Below are the code and all the weights of a small trained network. Each question names an input and a class and asks about switching units off, where a switched-off unit gives its printed mean instead of its output.

import numpy as np


def w(rows, s, z=0):
    codes = np.array(rows[::2]) - 128.0
    scale = np.full(codes.shape[1], s)
    scale[-1] = z or s
    return codes * scale


def f(y):
    return np.maximum(y, 0)


def log_softmax(a):
    a = a - a.max(-1, keepdims=True)
    return a - np.log(np.exp(a).sum(-1, keepdims=True))


def net(x, mask):
    res = np.array(x, float).reshape(1, 4) / 4 @ E
    y = f(res @ A[0][:, :-1].T + A[0][:, -1])
    res = res + np.where(mask, y, B[0][:, -1]) @ B[0][:, :-1]
    return log_softmax(res[-1] @ U[:, :-1].T + U[:, -1])


A, B = {}, {}
E = w([
[230,66,156,87,183],'x0',
[100,1,94,69,73],'x1',
[129,123,135,133,125],'x2',
[106,143,248,49,90],'x3',
],0.0096)
A[0] = w([
[62,152,50,186,138,172],'N0',
[128,59,176,2,73,176],'N1',
[99,44,68,94,55,247],'N2',
[109,176,223,92,101,213],'N3',
[106,234,102,207,165,251],'N4',
[39,111,66,107,93,175],'N5',
[206,162,180,141,183,194],'N6',
[221,57,193,54,135,175],'N7',
[237,72,87,182,200,207],'N8',
[57,163,182,101,65,184],'N9',
[77,157,60,179,91,174],'N10',
],0.0074,0.0032)
B[0] = w([
[158,84,160,210,150,217],'N0',
[76,44,159,161,213,251],'N1',
[149,2,74,145,104,251],'N2',
[84,167,220,98,83,210],'N3',
[85,185,151,200,174,255],'N4',
[136,40,131,152,87,207],'N5',
[195,214,174,53,113,209],'N6',
[173,108,150,144,219,239],'N7',
[187,197,46,37,145,244],'N8',
[29,119,164,100,105,204],'N9',
[145,68,172,200,134,209],'N10',
],0.0076,0.0081)
U = w([
[95,115,170,215,245,244],'0',
[183,222,62,90,139,243],'1',
[36,211,174,124,33,157],'2',
[172,172,212,70,120,3],'3',
[170,86,94,213,1,115],'4',
[159,100,25,67,136,35],'5',
[23,95,133,101,47,47],'6',
],0.0075,0.0017)

Each question gives the input, the list of numbers given to net, and the class t.
The units are the neurons (one row each of A and B). Each row of codes is followed by its name. A weight is (code - 128) times the scale printed after its matrix; where a second scale follows, it is the last column's (A, B and U).
mask holds one flag per neuron, in row order. A switched-off neuron (its flag False) gives its mean, the last column of its row in B, instead of its output. The means were averaged over made-up inputs and are rounded, as every weight is.
A unit's drop is (log p(t) with every unit on - log p(t) with that unit switched off) / (log p(t) with every unit on - log p(t) with every unit switched off).
The circuit of an input: a set's keep is (log p(t) with only the set's units on - log p(t) with every unit switched off) / (log p(t) with every unit on - log p(t) with every unit switched off). Starting from all 11 units, units are removed one at a time, each time the one whose removal leaves the highest keep (on an exact tie, the one counted first), for as long as the keep stays at least 0.8.
circuit, biggest first: the units of the circuit, biggest drop first
top k neurons: the k neurons with the biggest drops, biggest first
drop of u: that unit's drop, to one decimal
input [-3,0,-5,1], class 2: circuit, biggest first => N1, N7
input [-3,2,-7,-7], class 4: circuit, biggest first => N1, N7, N5
input [2,-2,7,-1], class 1: top neuron => N1
input [-6,1,-6,-4], class 4: circuit, biggest first => N1, N5
input [5,1,0,0], class 5: circuit, biggest first => N4, N8
input [5,6,-2,5], class 0: top 2 neurons => N1, N7
input [5,-2,4,1], class 3: circuit, biggest first => N6, N4
input [8,5,3,-2], class 5: top 2 neurons => N8, N4
input [2,-1,-7,2], class 3: top 2 neurons => N4, N2
input [-1,2,-5,-6], class 4: top 2 neurons => N1, N7
input [-3,-8,-6,1], class 2: top 3 neurons => N1, N7, N3
input [-1,2,-7,5], class 6: top 2 neurons => N4, N9
input [5,-6,-2,3], class 3: top 2 neurons => N6, N3
input [3,-3,-6,3], class 3: top neuron => N6
input [6,7,2,6], class 0: top 2 neurons => N1, N7
input [-8,3,-6,-4], class 4: drop of N1 => 0.2
input [-5,-6,7,3], class 2: drop of N1 => 0.1
input [6,6,2,7], class 0: drop of N7 => 0.2
